Stage of each row:
[ -31  333   66   54  145  -59 -436   14  179 -108  106  147   22    2
 -135 -112   -6  -96  -94  -49 -275  -14  352  -45 -323 -382  -84  197
  151 -283 -385 -208  -11 -376  -42 -190  -29]	30
[ 216  -82  -66   74 -241  108  -22  -55 -330  -92   74   20    2 -200
  -97  114   75   89  308 -154  515   56  -52  108  -84  123  188 -227
  -74   96  -97   67  -21  381 -200  145   41]	15
[ 386  532 -113  -55  -93   24  101 -354  360  -27  146   -6 -256 -529
  -73   57  -16  -34   55 -132  351 -390 -103  308  166  119  -87 -318
  150  170  250  104  -29  304  351  -63 -151]	30
[  70  356  -83 -122  124  -68 -341  -54  221 -162   95  104  -75  -12
 -116 -155    5  -98 -155  -81 -147 -174  204  113  -24 -275 -136  118
  172  -58 -209 -173    0 -214  114 -324 -146]	32
[  49  129  -32  114 -185  136 -200   27 -256 -229 -142 -176   -9 -254
 -115  181  -48  102  167 -164  -27  107  320  -49 -100  295   27  -57
 -352 -120  239   13 -239   91 -270 -154   57]	24
[ -64  473  268  363 -344  219 -352 -222  110   60  -68 -173 -151 -149
   43  364   37  236  122 -253  374   15  -45 -194 -234  152 -142 -229
 -299  240  169  397   74   96  228  142  336]	12
[ -60  695  355  317 -280   35 -272 -135  273 -123  -17 -170 -185 -294
 -180  251    5  174  197  -50  -73 -212   86   -9 -133   41 -101  -96
  -57  -83  173  208  -56 -112   71   -1  -72]	27
[ 346   94   12   44    2 -211  313 -246  124   39  270  246  -94 -212
 -180  -61   51 -160  214  265  274 -350 -400  178   45 -571 -143  -39
  329  -28 -305    0  -13   55  262  396 -267]	19
[ 255 -357 -401 -218  -99   25   44   37 -275 -126  169  149   37  135
  106  -54   40  -43   11  -72  412 -100 -298  289  370  -44   32 -142
   31  476 -173   25   81  387   35 -111 -156]	7
[ 246  283   -4  111  143  -98   74 -177  299   64  240  266   12 -255
  -23  -14 -102 -190   -8  128  -27 -236    6   30 -113 -381 -266   -6
  246  -93 -237  -57   -7  -92  260  159 -120]	24
[ 307  -22 -304  -36   94  102   -1 -213  106  160  196  239   29  -75
  253   19  -78 -141 -161 -145  434  -61 -137   18   32 -113 -256 -183
   15  398 -142   93  129  256  410   60  168]	10
[ -18  478   67   70   68   17 -391  -54  230 -134    9   56  -13  -35
  -33   20  -72  -20 -136  -94 -208 -114  294  -65 -105 -122 -286   88
   22  -26  -71  -36   -8 -225  146 -247  -11]	28
[-103  -26  -75   77 -498  276 -420   24 -318 -205 -100 -313 -121   37
   32  262  178  301  166 -381  425  121  -50  123   74  463  305 -284
 -422  412  190  290   15  360 -190 -240  210]	1
[ -47  -94 -111   17 -267  116 -293   13 -212 -128  -26 -109  -67  186
   42  113  101  134   34 -176  263   35 -155   39  104   20   35  -76
 -269  350  -27  180   32  126   12 -129   97]	5
[ 372 -394 -412 -178  150 -119  164 -131   55  167  461  435   33   49
  117 -234   91 -303  -68   76  436 -145 -408  287   35 -622   86  -95
  373  247 -659 -117  172  174  250  186  -74]	3
[-101  424   68  -58 -246  -43 -389  -20   18 -374 -166 -326 -287  -55
 -317   25  107  154   74  -97 -220 -179  115  144  121  -22   37   97
 -206 -109  246    6 -206 -229  -93 -418 -205]	33
[-260  -73  -10  211 -245  188 -523  103 -178  -81 -116 -201   -8  213
  106  209   51  143  -43 -207  -84  260  124 -211 -195   16   31   47
 -516  124   -7  184  -53 -166 -108 -181  323]	3
[  69 -255 -176   68 -110   94  -73  109 -448 -197 -133  -94   86  -87
  -46  125  -72   18  138  -49  -59  198  204 -108  -56   96   -9   54
 -434 -112  113  -35 -276   43 -304  -64   67]	17
[ 190  576  -16  -66  -22  -64 -198 -189  457  -80  245  108 -200 -259
 -128  -74   48  -48  -34  -95   94 -372   -5  334   38 -174   10 -130
  366   46 -139  -37   94   -4  223 -208 -252]	34
[  75  -57 -141   76   53   36 -209   17  146  116  326  339  134  179
  237  -11  -28 -114 -141  -38  168  -42 -124   43  -68 -343 -111  -51
  204  316 -506   42  254   20  209   36   38]	6
[ -39 -406 -104   74    5  -88  -99  268 -414 -200   10  104  187  205
  -82  -25  -51  -83  104  179 -318  160  100 -112  -96 -388  -37  292
 -195 -226 -318 -165 -193 -256 -347    6 -116]	15
[ -50  -74 -126  213  -58   79 -184  -85  174  166  111    0  -45  -15
  200  139  -15  -93 -134  -24 -100   80  -62 -151 -226 -294  -65   -7
 -303   43 -101  157  -48 -218  207   52  276]	1
[ 288  -67 -212 -118   46  -64  -43 -242  214  171  462  397  -43   80
   85 -182  197 -179  -52  -53  633 -230 -436  310   -9 -534   82 -197
  488  406 -689    4  333  238  377  178   -1]	1
[ 172 -183 -162   62 -183  182 -125    1 -380  -67   28    9   55 -148
   10  124   25   69  201 -235  442  200   78   11 -150  190  174 -193
 -215  100  -75   39  -36  341 -234   55  178]	13
[-157  -24   94  359 -418  143 -265   88  -52    1   90 -149  -51  -74
   42  294   89  165  222  -87   36  116  -76   -2 -220   30  290 -155
 -296   35  -50  255  -19   -7 -211   87  131]	2
[ 139 -375 -218  -19 -160  -59   24  -58 -160   18  225   73  -93   13
  -75  -64  195  -89  160   43  293  -10 -347  200  -65 -425  307  -67
  -11   38 -376   -2  -28   63  -67  163   -6]	1
[  18  505   80  -97  -26  -32 -518  -52  186 -223  139   87 -111    1
 -225 -138  135   46   -8 -208  107 -180  195  228 -108 -168   93   -1
  332   -6 -353 -142  134  -78  -22 -321 -149]	33
[ 109 -120 -209    6 -246  162 -126 -157 -236  -41 -105 -194 -162  -51
   42  154   74   86   55 -224  419   82 -167  -22   49   99    5 -161
 -448  278  211  211  -99  220  101  -28  254]	7
[ 239  216  102   71   16 -187  115 -210  209   38  282  303  -47  -26
 -115  -59   54 -109  118  206  269 -377 -375  132   51 -587 -251  -12
  410  132 -421   43  128    6  351  322 -235]	17
[ -83 -164  100  163 -272  -19 -202  137 -375 -183  -10  -57   -6  145
 -194   93  117  115  288   49   72   95 -102  -34 -114 -256  137   98
 -182  -79 -239   47  -81  -80 -298  122  -45]	12
[  32  -87 -131   26 -171   81 -118  139 -425 -339 -205 -196   33 -126
 -128  136  -74   83  161  -63 -181  102  273  -29   74  249  -12   55
 -435 -115  276  -31 -323   47 -356 -232  -65]	23
[   2  -30  -23  143 -540  240 -221  -26 -342 -144  -85 -312 -163 -118
  -37  308  150  302  311 -301  512   98 -155  109   43  400  300 -316
 -424  308  249  324  -36  397 -202  -20  156]	6
[ 353  -39 -459 -407  102  -79   63 -120 -137 -281  -13    4 -130 -138
 -144 -218    3 -150  -89  -65   91 -222   20  298  369  -66 -101   22
  -12   82  117 -211 -209  148   77 -370 -257]	30
[ 226 -321 -375 -121 -101   -5  122 -182 -119   24   54  -43 -166  -18
   61   -4   72 -101  -26  -13  297  -72 -378  112  187 -253  -26  -81
 -267  252   42  111 -117  127  240   41   67]	4
[ 158   92  -67   37  357 -166  -62  -50  215   38  236  400  148   12
   -7 -175 -117 -307 -160  196 -281 -107  150  -92 -223 -681 -352  251
  281 -228 -531 -251  -14 -358  191   75  -94]	24
[ 268   13 -264 -104  -86   46  146 -178 -178 -175 -153 -139 -108 -214
  -13  106  -86  -17   19  -46  144 -147  -64   38  320  163 -297  -75
 -357  210  432  101 -258  224  187 -106  -39]	20
[ 131  559  135   25 -107  -98 -205 -208  331  -94  173   22 -247 -267
 -277  -49  121   10  126  -47  134 -309  -36  246  -96 -274   75  -84
  295 -115 -160  -21   31  -80  127  -50 -207]	32
[ 217  149 -236  -19   25  -19  135 -126   97 -117  -62  -97 -116 -340
  -20   77 -171 -129  -68   67 -268 -174   94   15  165  -17 -278   25
 -285  -98  390   -2 -319  -79  169 -161 -127]	27
[ 223  -18 -262  -87  318 -117   37  -86   84  -39   76  217   64  -80
    7 -153 -154 -299 -204  133 -286  -89  165  -77  -42 -451 -370  219
   -8 -178 -162 -225 -186 -263  193  -75  -65]	25
[ 327  -36  -32    2   -3 -158  189 -106   -2    5  351  367   35  -71
 -118  -95   65 -127  213  172  393 -264 -348  245   41 -489  -22  -78
  443  105 -520  -52  128  183  108  329 -280]	16
[ 344  198   -3  -91  117 -265  210 -238  205  -37  305  341  -75  -90
 -211 -196   66 -199  102  251  222 -461 -347  254  132 -656 -225   30
  528   38 -446 -110   62    5  328  236 -378]	23
[ 157   71 -139 -225   -8 -120 -138  134 -150 -371  141  156   47   66
 -206 -172   43  -26   79   18   -8 -236   62  349  273 -122   30   57
  303   75 -278 -223    1   94 -194 -308 -452]	28
[ 267  -81 -336 -233  -96  -60  123   18 -233 -330  -34 -125 -131 -265
 -210  -65  -14  -51  129    8  -71 -164   37  310  315   72  101  -14
 -144  -87  248 -148 -312  131 -204 -297 -346]	30
[ 306  135 -202 -138    6  -14  102 -220  -29 -135   -4   41  -77 -141
  -30   -5  -39  -66  -12  -23  253 -266 -124  116  292  -25 -321  -83
  -31  267  145   40  -92  222  300  -63 -113]	21

Levels:
[ -39  -88   15 -125  154  -76   65 -201  -64 -134   11  158 -277 -187
 -268  131 -285  170   26  358  -28  200  122   37  198  -23 -170  -79
  -12 -354  363  166  143  417  536 -203 -185]	12
[ -79 -292 -207  112  292  622   72    6  191  108  278   99  192  112
  108  242  424  -24 -367   55  -44 -369  -88  242 -115 -489  -81 -124
 -484  -55 -580 -134  -69  203  -26    8 -190]	2
[-138  342  -55  578   18  -20  364  441 -120  407  181 -340  445  280
 -234 -153 -298 -126   40   27    0  354 -205 -214 -623 -171  119  402
  204  318 -170  305  193  -64  -59   61 -136]	10
[-162  -65    0  279  467  298  -51   41  239 -173  126  -49  217   96
  219  -89  167  -60  -47  352 -271  111  -14 -147 -330 -376 -202  162
   51   12 -527    7   95  -52  282  255   99]	23
[  62 -354 -219   38  257  370  -55 -277  252  143  128   68  112 -264
  125  389  -44   38 -298  322 -195  -94  -68  184  296 -310 -293 -213
 -295 -246  -46   52 -198  521  394  -64 -347]	14
[ -87  -55  139    0  -17  110  -54  100   84  221   49  427  -66  116
    5  -33  -36  129   62   34  -24  -16   72  184 -121  -34  -89   82
  149 -159  -95 -106  115  -62 -164   96   71]	16
[ -15   78   62 -155   87 -208   63 -157 -112 -124  -57  103 -307 -148
 -291   82 -351  126   28  381   37  231  134  -31  204   50 -115  -28
  103 -290  468  254  191  354  513 -185 -170]	11
[ -32 -507   22 -162  120  332 -236 -171  408  -60   39  535 -451  208
  410  -96  515  127 -448 -114 -123 -231 -116  172  382 -263   57 -326
  -77  -58 -180 -535 -254  322 -352  184  209]	9
[  -6  -41  -71  -83  235  321  -97  162  171  288  202   -9  246  145
  478  -49  188 -379 -576  -41  -59 -307 -224   44  -83 -431   84 -183
  -38  242 -446  -97 -195  -12 -312  140   78]	4
[ -83 -169 -299  295  251  408  372  140   11  476  371 -258  456  -28
  -10  224 -130 -223 -302   35 -162  -22 -220  118 -353 -420  -30  -32
 -377   55 -538  220  -36  213   73 -209 -332]	7
[-109  485  248 -156  169 -328  -56  289 -325  260  140 -112  346 -146
   92 -276 -697 -402  111  353 -109  274   68 -195 -401   24 -114  114
  556   20   73  402  234 -345  219   51  241]	18
[  41  116   61  125 -212  160    1  327  226  739    7  256  250  282
  246   14  -32 -110 -212 -212   49 -150 -150  192 -213  -50  109  164
  231  225 -290  -30  -48 -222 -678  202  -26]	14
[-216  280  377 -372  -21 -470  217 -225 -329 -328 -201  378 -706 -103
 -448 -159 -248  224  517  621 -162  388  554  -96   36  560  -74  102
  206 -640  119  385  717  -82  576 -165  222]	23
[ -17   64   -6  195  -69  112   44   95  121  389   36  103  147  105
   71   33  -43  -13  -89  109  -98   36  -69   36  -51  -38  -23   96
   90   27 -131   69   15   64 -135  150  -71]	14
[-111  669  470 -427   57 -733 -102 -185 -373 -636 -352  195 -636 -130
 -424 -231 -455  152  487  876   59  442  557 -356  185  475 -199  209
  593 -467  711  506  668  -98  896   28  210]	22
[-186  209  216  179   88   83  -70  330  142  279   82  107  221  349
  473 -454  190 -266  -51   53 -289   62  -68 -185 -460  -69  104  191
  407  271 -697  -93  117 -504 -480  469  502]	22
[ -91   40   39  -37  259   80  -42 -122  -31  -78   77   97   57 -207
  -57  134 -211   30  110  529 -168   76  190   20  -27 -100 -345   26
   11 -325  -54  227  182   66  557   10  -76]	20
[ -72 -388 -178 -278  176  381  189 -304   -1  151  233  198 -175 -198
   64  283  224  -65 -344  220 -240 -292   77  289  271 -143  -55 -441
 -603 -404 -444   31    4  396  177 -262 -137]	3
[-211  -28  234 -194   96  -51   64 -160  -80 -215  -33  463 -437  -32
 -206  -60   -7  246  332  416 -173  135  382   83  -34  199 -190   43
   41 -518 -144   71  430  -62  334  -23  175]	22
[-208 -229  139 -244  451   51   62 -292  -48 -495   41  346 -406 -238
 -283  105 -129  255  294  545 -184  196  388  102  -69  -48 -361  -13
 -112 -651  -94  142  419  157  797 -231    2]	23
[ -96  102  124 -455  300 -355   43 -190 -347 -306   85  -31 -371 -288
 -139 -151 -463 -167  -87  464  -92  277  141 -183  204    7  -49 -288
  147 -305  433  293  198  323  677 -293  112]	7
[ -59 -316 -102   90  221  454 -126 -100  260  262  219  189  237  -93
  366  127  143  -65 -224  212 -329 -165  -68  168   39 -292 -248 -167
 -169 -135 -468 -127 -172  137   19  183    4]	18
[ -87  -32  109   89   21   66   28  191   70  207   64  299  -42  189
  -74  -76 -107  121   18  -66   57   84  -23  120 -233 -110   -6  139
  184  -21  -12  -77  105   -5 -181   34   11]	13
[ -37  497  283 -297  -56 -399   83  -99 -145 -100 -297  199 -355  -69
 -259   46 -316   61  276  610   18  195  418  -95   52  399 -118  225
  300 -362  173  517  547 -169  461  -31  -25]	23
[-148 -217    7   21   18  108  328 -123  -57 -204   -2  462 -549   96
 -719  279   -5  562  247  136  206   89  264  307  -28  -19 -126  128
 -310 -521  172   44  406  355  371 -355 -358]	8
[ -32 -242  126  -77  -12  218 -356 -174  362   10  -52  523 -299  153
  454 -147  465  121 -231  132 -240 -178   -3   62  407  -48  -58 -199
  120 -106 -149 -419 -172  140 -272  433  322]	16
[   1 -399  -16 -249   19  227   88 -282  109  123    0  606 -372 -208
 -316  480 -133  401   61  167   44 -121  239  515  247   13 -283 -120
 -321 -630  119   17  142  384  281 -338 -382]	14
[-127  397  380 -453  146 -500 -148 -166 -330 -431 -141  252 -441 -229
 -236 -190 -473   54  351  714  -47  309  445 -188  137  294 -255   22
  454 -474  515  337  462  -65  744  -15  239]	20
[  -2  -38   28 -158   70  226 -112  113  196  224   65  227  -51  245
  377  -82  280 -200 -480  -91   17 -304 -132   87   50 -260  141 -148
   24  155 -307 -182 -114  -26 -428  158  133]	5
[ -54 -161  -26  -59  351  243 -145 -192  100 -110  125  153   82 -244
   68  210 -113   42  -25  491 -187  -35  131  101   75 -254 -411  -85
  -88 -334  -73   85   25  185  551   32 -111]	19
[  -9 -151 -134  259  -58  394  354 -312  377   54 -242  346 -284   92
 -385  630  400  505  147  417  -64 -109  313  309   93  105 -214  300
 -534 -498 -490  265  406  233  315  -75 -574]	24
[-166  485  461 -338  173 -550  -81  457 -361 -188   11  181 -249  247
 -179 -573 -574 -159  128  -23  320  341   74 -221 -485  -48  149  209
  805  125  495   90  369 -364  -16  -57  409]	8
[  21   26  -55  -44  191  -26   47  -65    3   32   45  -59  -15 -126
  -84  139 -312  -46 -189  296    8  130  -36  -26   94 -173 -110  -48
   39  -93  251  235   19  331  394 -139 -240]	10
[  18 -150 -174  -60  292  206  -15 -279   29  196  187  -99  263 -452
  145  321 -307 -161 -190  548 -332    3   20   71  227 -178 -352 -243
 -214 -315  -77  297  -89  385  613  -92 -250]	17
[  67   92   49 -309   48 -165   84 -112  -76    5 -107  220 -303 -165
 -356  303 -461  141  -29  291  232   65  174  171  187   20 -150    6
   43 -333  506  323  211  288  446 -339 -377]	10
[ -90  358  292 -768  403 -390  -55   52 -523 -345  100  114 -229 -285
 -299  -62 -687 -230   30  411  284   59  316   19 -154  -68 -134 -126
  272 -361  517  396  412  -64  667 -428   58]	2
[-118  885  526 -167 -336 -736  -23  284 -409   70 -269  213 -259  203
 -269 -465 -477  -25  454  393  120  382  332 -315 -179  559   91  383
  844  -56  477  392  583 -483   23  243  378]	18
[-125  -49   -9   77   11  219  266  222  -10  312  150  232  -21  252
 -174   59   42   42  -92 -140  104  -98  -15  228 -333 -176   86  101
 -144  -42 -338   10  188  -40 -255 -130 -118]	6
[  44 -382  184 -443  203  199 -520 -124  380  -42  -12  662 -325   15
  533  -79  167   32 -374  -36  -29 -271  -29  240  364 -258 -124 -319
  236 -130   87 -486 -273  131 -257  196  271]	14
[ -60  222   97  167  -30  -84  -66  -73   15  -77  -88  106 -110   61
 -101  -62   -1  155  111  443 -100  177  109 -167  145   81 -129  132
  198 -132  199  119  166  148  300  259   26]	16
[ -22  116  142 -218  141   79 -141  114   62  292   51  247  183  -72
  237   56 -251 -175  -61  226  -59 -131  108  152 -175  -93 -208   35
  218 -111 -238  136   94 -278  -12   77   50]	20
[-132  188   37  348 -265  -31  313  217  -62  543   66   44   87  244
 -113 -152  -63   11   86   10 -160  229  -57  -55 -244  187  180  199
  114   65 -251  147  203  -27 -313  117   40]	13
[ -58   94  158 -118   76 -124  -22   23  -84   -6  -13  277 -157  -54
 -246   32 -358  143  145  242   85  161  152   81  -49    3 -161  102
  222 -262  330  135  224   88  289  -84  -75]	14
[-149  222   87  266 -111   58  409  553 -112  488  118  205  142  427
 -452    2 -260  108  159 -304  332   82  -20  226 -776 -121  136  470
  126  113 -219  145  376 -313 -408 -172 -211]	8
[ -66 -179    6 -250  226   15  149 -181  -99 -249   47  290 -414 -147
 -448  252 -249  260   30  262  143   71  198  207   95 -132 -190  -75
 -184 -464  316  145  243  390  565 -401 -298]	8

Stage of each row:
[ 153   96 -171 -195 -103   44   -3    3  -21  -14 -153  169  -90   30
 -122  -53  -91  -95   16   46  -19  -50   36  -19 -144  -62   50   10
   71   91 -139  198  -41  -54  -65  -90   42]	15
[-429   59  -11  240  -84   71  311  143   50  430  306  137  -22 -161
  384 -185 -172  250  -28    2  -61  -60  -15   53  236  214   35   -8
  192   17 -254  -57  251 -324  179 -245 -208]	24
[ 131  -53   -2  -59 -144   64  -85  -73   66 -284 -120   35   63   81
 -118   54 -211  -64 -157  139   61   43  -87 -149  -36 -175  -72   69
  -63  -84   18  -20   35   -8  -38  166  167]	5
[-107 -142  342  138  143 -141  145  -30  -29 -244  -14 -124  219   41
  101  -46   -7  200  -65  120  187   70 -278  -37  224 -239  -48  -95
 -242 -224  110 -378  183   -6  -36  -52   62]	4
[ -14   -2   64  -12   18  -28   78   70   26  -62   86  176  -28 -101
   56 -169   90   41  125  -23    2  -15  -69   94  -22  -84   33   10
 -114   41   33    0  -50 -108   57 -231  -71]	18
[  52 -118 -278 -184 -484  137 -569 -264 -165 -344  127  386  117  216
 -439 -106 -175 -452 -332  142  -74   18  -46 -276 -432 -158 -121   47
 -202  -32  -98  212   38  -19 -314  -18  333]	9
[-207 -115   41   55  262 -275    3 -126 -116   90   27  102  -37   14
 -272 -278 -208   20   41  283   56  170  -78   63   28  -68   76 -309
 -202  -37 -147   -4  230  -77   61   73   48]	22
[  -1 -134  -34 -133   54 -190  -29 -139 -214 -138  -85  139   81   83
 -197 -194 -107  -95   35  174   95   -5 -203 -109 -118 -187   72  -27
 -224  -80 -197  -56  138  -76 -106 -252  148]	12
[ 277   11  -11   -7 -350  307   48   37  308 -205  -45  138   33 -151
  277   80 -250  -57  -80  -54  -98 -120   90 -168  -57  -80 -103  595
  197    2  -54   61 -159 -117  172   71   -5]	8
[-128   41 -330 -152 -149   46  170   82  -68  219  115  273 -154  -91
  150 -194 -241   51   33  125    5 -149  -27  -66  -45  109   71  119
  107  116 -399   77   18 -352   85 -412  -82]	17
[ 140   19  315  134  -22   98   47   77  148 -345 -137 -118  162    8
   55  169  172   71  -66  -90   76   79  -86   73  154 -225 -118  -10
  -51  -67  362 -139  -44  131  -70  166   38]	3
[  39  166  -72   63 -143  192  106  252  151  -46  -69  127  -91  -94
  -87  139  236  -65  195 -264  -71   33  -78  197   27   26   55  -59
  133  213  263  263  -50 -105  100  -37  -40]	24
[ -36  -54  371  183  203 -170  138  -14   -9  -52   22  -45  202  -72
  126 -131  142   77  164 -103  -29   72 -132  125   80 -205   49  -15
  -93 -132   39  -98   92   21  -37  -94  -72]	17
[ -55  -22 -168   58  -38  -26  -86    7  -89  -37  -61  131   30   -1
 -340   26   12 -265  158  -73  -79  131 -139   82 -103  -52   68 -100
   33  126  -31  289   87 -126  -43    7  108]	22
[ 149   15  210   91 -219  163  -47   57   25 -432 -179   -7  282   55
  -68  241  352 -180   44 -339   -5    6 -226   26  -25 -234  -49  102
  -43  -29  357   18    3  111 -188  -93  144]	7
[ -90  -59  -20    9 -141   50  -27   70 -137 -304    2   49  142   94
  -96   91  174  -36  -74  -11  155   17 -295  -22   61 -151  -78 -122
 -166   -6  166 -143   51  -85 -195 -246  133]	2
[  16  154  441  163  182  -69   80 -110  102  222 -104  -84   92   25
  131 -144  -52  183 -158   30 -102   83  310  157  116  -76  -16 -231
  131 -114  -21    7  139  283 -113  327 -129]	16
[-212 -165 -319  -42  -77 -145 -282 -146 -225  -40  177  291  -15   89
 -488 -214 -221 -292   -3  219  -26  154 -206  -78 -232  -61   49 -211
 -208   33 -215  217  183 -239  -81  -52  205]	23
[ 189   21   55  100   30   -1  -54  -13   76 -116 -178   18   85  -67
 -203   85   34 -241  188 -155 -152  139   16  126 -101 -155   28   83
  127   78   53  301  -56   33  -24  221   40]	19
[ 162  -38  412  135  -55   51  -32   27   39 -521 -190  -75  324   62
  -80  186  426 -102   76 -306   46   64 -270   69   28 -330  -46   17
 -193 -112  477 -103   23  204 -170  -31  139]	7
[ -20   31  -47   55 -113   77  -24  109  -21 -115   22  185   36  -75
 -129   17  251 -182  187 -223  -77   35 -118  151  -84  -58   31   -4
   -6  152  135  202  -51  -97  -40 -203    7]	20
[-132 -100  205  242   95  -92   92   21    3  -35  122   52  169 -135
   66 -109   93  -28  194 -124  -73   90 -153  122   54 -117   32   66
  -56  -36   17   -7   84 -116   52 -115  -56]	21
[ 312  155   59 -176  -35  139  170   71  372   50  -56  177 -282 -176
  297 -193 -298  241  -69  190  -33 -110  342    1  -11  -20  -26  244
  112   51  -79   39 -240  -20  289  146 -191]	15
[  43  -82  163   14 -178   45  -66  -27   25 -219  215  213  155  -60
  179 -193   83  -34  -18  -68  -49  -76 -110  -75 -129 -187  -46  244
 -175 -110   22  -91  -47  -75  -58 -293  -12]	13
[-130  -96  197  191  -39  -52  -60   21  -89 -170  210  126  245  -64
    4 -104  306 -132  165 -236  -86   62 -236  110  -67 -174   11   19
 -163  -45  126   12   41  -78 -129 -288   -5]	19
[-135   42   49  304 -272  190   28  156  124   12  224   72  173  -83
  121   98  115  -85   46 -299 -184   62 -173   53   40  -15  -18  104
  169   -1  117  159  120 -188    4  -10  -33]	29
[-107  101 -260   28  -67   50  190  150   43  200  -81   71 -131  -29
 -110   52 -192    2  100   25  -21   45 -124   31   83   92  112 -107
  209  123 -140  225  179 -266  140   29    9]	27
[ 250   -1   14  -93 -213  173  -44  -60  204 -203 -106  164  -22  -55
   62  -32 -248  -52 -136   98  -32  -64  130 -138  -92 -109  -81  326
   38  -12  -36   37  -98    1  102  127   50]	9
[ 185  -61 -196 -182 -352  121 -400 -231   33 -169  115  355  -15   65
 -187 -207 -364 -278 -284  229 -130  -18  172 -243 -373 -121 -107  222
  -63  -30 -223  208  -73  -33 -111  127  157]	12
[   8  104   -7   44   49   57  264  150  292  162  -11   65 -232 -137
  120  -91 -281  246   23  163    8   40   59   51  176   54   46  -21
  113   45  -13   39   60 -169  350  214 -121]	29
[  61   53 -106 -123  -89   10   76   38 -121  -45 -149  123   34   31
  -71   -9   71  -99  101  -80   13  -75 -125   -2  -85  -84   79   26
   36   60 -111  109   34  -85 -122 -301   51]	14
[ 177    6  -34 -172 -202  116 -181  -80   82 -320 -127  153  -37  118
 -215    0 -141  -77 -225  171   80   15   11 -125 -113 -151  -84  -37
 -142  -22  118   23  -25   70  -57  159  178]	6
[ 109   78  214 -154  311 -210  145  -86   22   63 -236   23 -143   45
  -80 -255 -143  230  -32  289  123   34  140   84   63 -125   75 -294
 -139  -53  -52  -89   73  160   38  110  -39]	15
[ -46  -41  -82 -280 -135   37   -8  -64   20 -126   85  325 -198   43
   22 -320 -283  195 -282  416  211 -133   22 -182  -27  -21  -52  -52
 -309  -42  -89 -241   30  -99  114 -226   53]	8
[   7  -95  388  223  -88   12  -61  -69  -29 -365  -61  -84  406   77
   -2  113  231 -105  -33 -225   -6   73 -252  -16   39 -281  -62   52
 -127 -195  243 -129  154  131 -215  -15  139]	7
[  49  -80  109   22 -108   27   38  -34  -36 -250 -106   60  191    8
   10   17   30  -83   21  -67   40  -38 -189  -85  -13 -175  -11  182
  -80  -76   17  -83   81  -34  -55 -186  105]	9
[  87   66  -47 -166  -88   81   63  -51   57  -42 -222  119 -107   57
  -46  -56 -256   73 -190  227  104  -70  108  -96   26  -19  -19  -19
    9   21  -92  -34   66   26   44   49   71]	8
[-147  -32 -151   68  -33  -19  135  174  -63  -59   34  127    9  -76
 -136   17  134  -95  286 -146   13   47 -357   89   21  -33  117  -43
  -43  107   46  120  103 -293   85 -292   38]	24
[ 287   35  140   59 -123   47 -222  -87   41 -245 -144   21  219   54
 -204  106  130 -320   54 -232 -196  109    3   40 -227 -266  -18  100
   80  -32  110  303  -65  158 -244  218  112]	15
[ 107   21  141   18  136 -108  220   63  -60  -80 -238  -63  135  -33
   16   38  153  -17  262 -163   14    0 -196   91   39 -185  114   49
   37  -17  -14   28   53  -24  -59 -196   -1]	15
[  70 -230 -150 -100 -431   86 -493 -295  -21 -286  363  420  120   44
 -109 -308 -382 -323 -316  240 -134  -18   14 -351 -423 -187 -150  366
 -225 -149 -255   74  -38 -140 -121  -23  191]	11
[-180  -38 -168 -155  -38  -41  170   17 -139  -30  -69   81  -67  101
  -17  -77 -250  177 -156  315  257  -69 -203 -143  145  -11    7 -168
 -123  -31 -189 -230  194 -198    1 -257   97]	4
[  98 -176 -437 -190 -526  197 -332 -228   38 -140  237  422  -18   -8
  -34 -199 -668 -301 -311  325 -120 -102   65 -443 -368  -45 -125  547
   23  -45 -501  160  -46 -319   31  -13  184]	9
[ -32   75  290  215  -42   18   44  -74   32  164   35  -27  230  -15
  224  -66  -31   21  -96 -126 -175   17  135   50   32  -80  -25   49
  205 -119 -138   56  135   89 -167   86  -88]	15
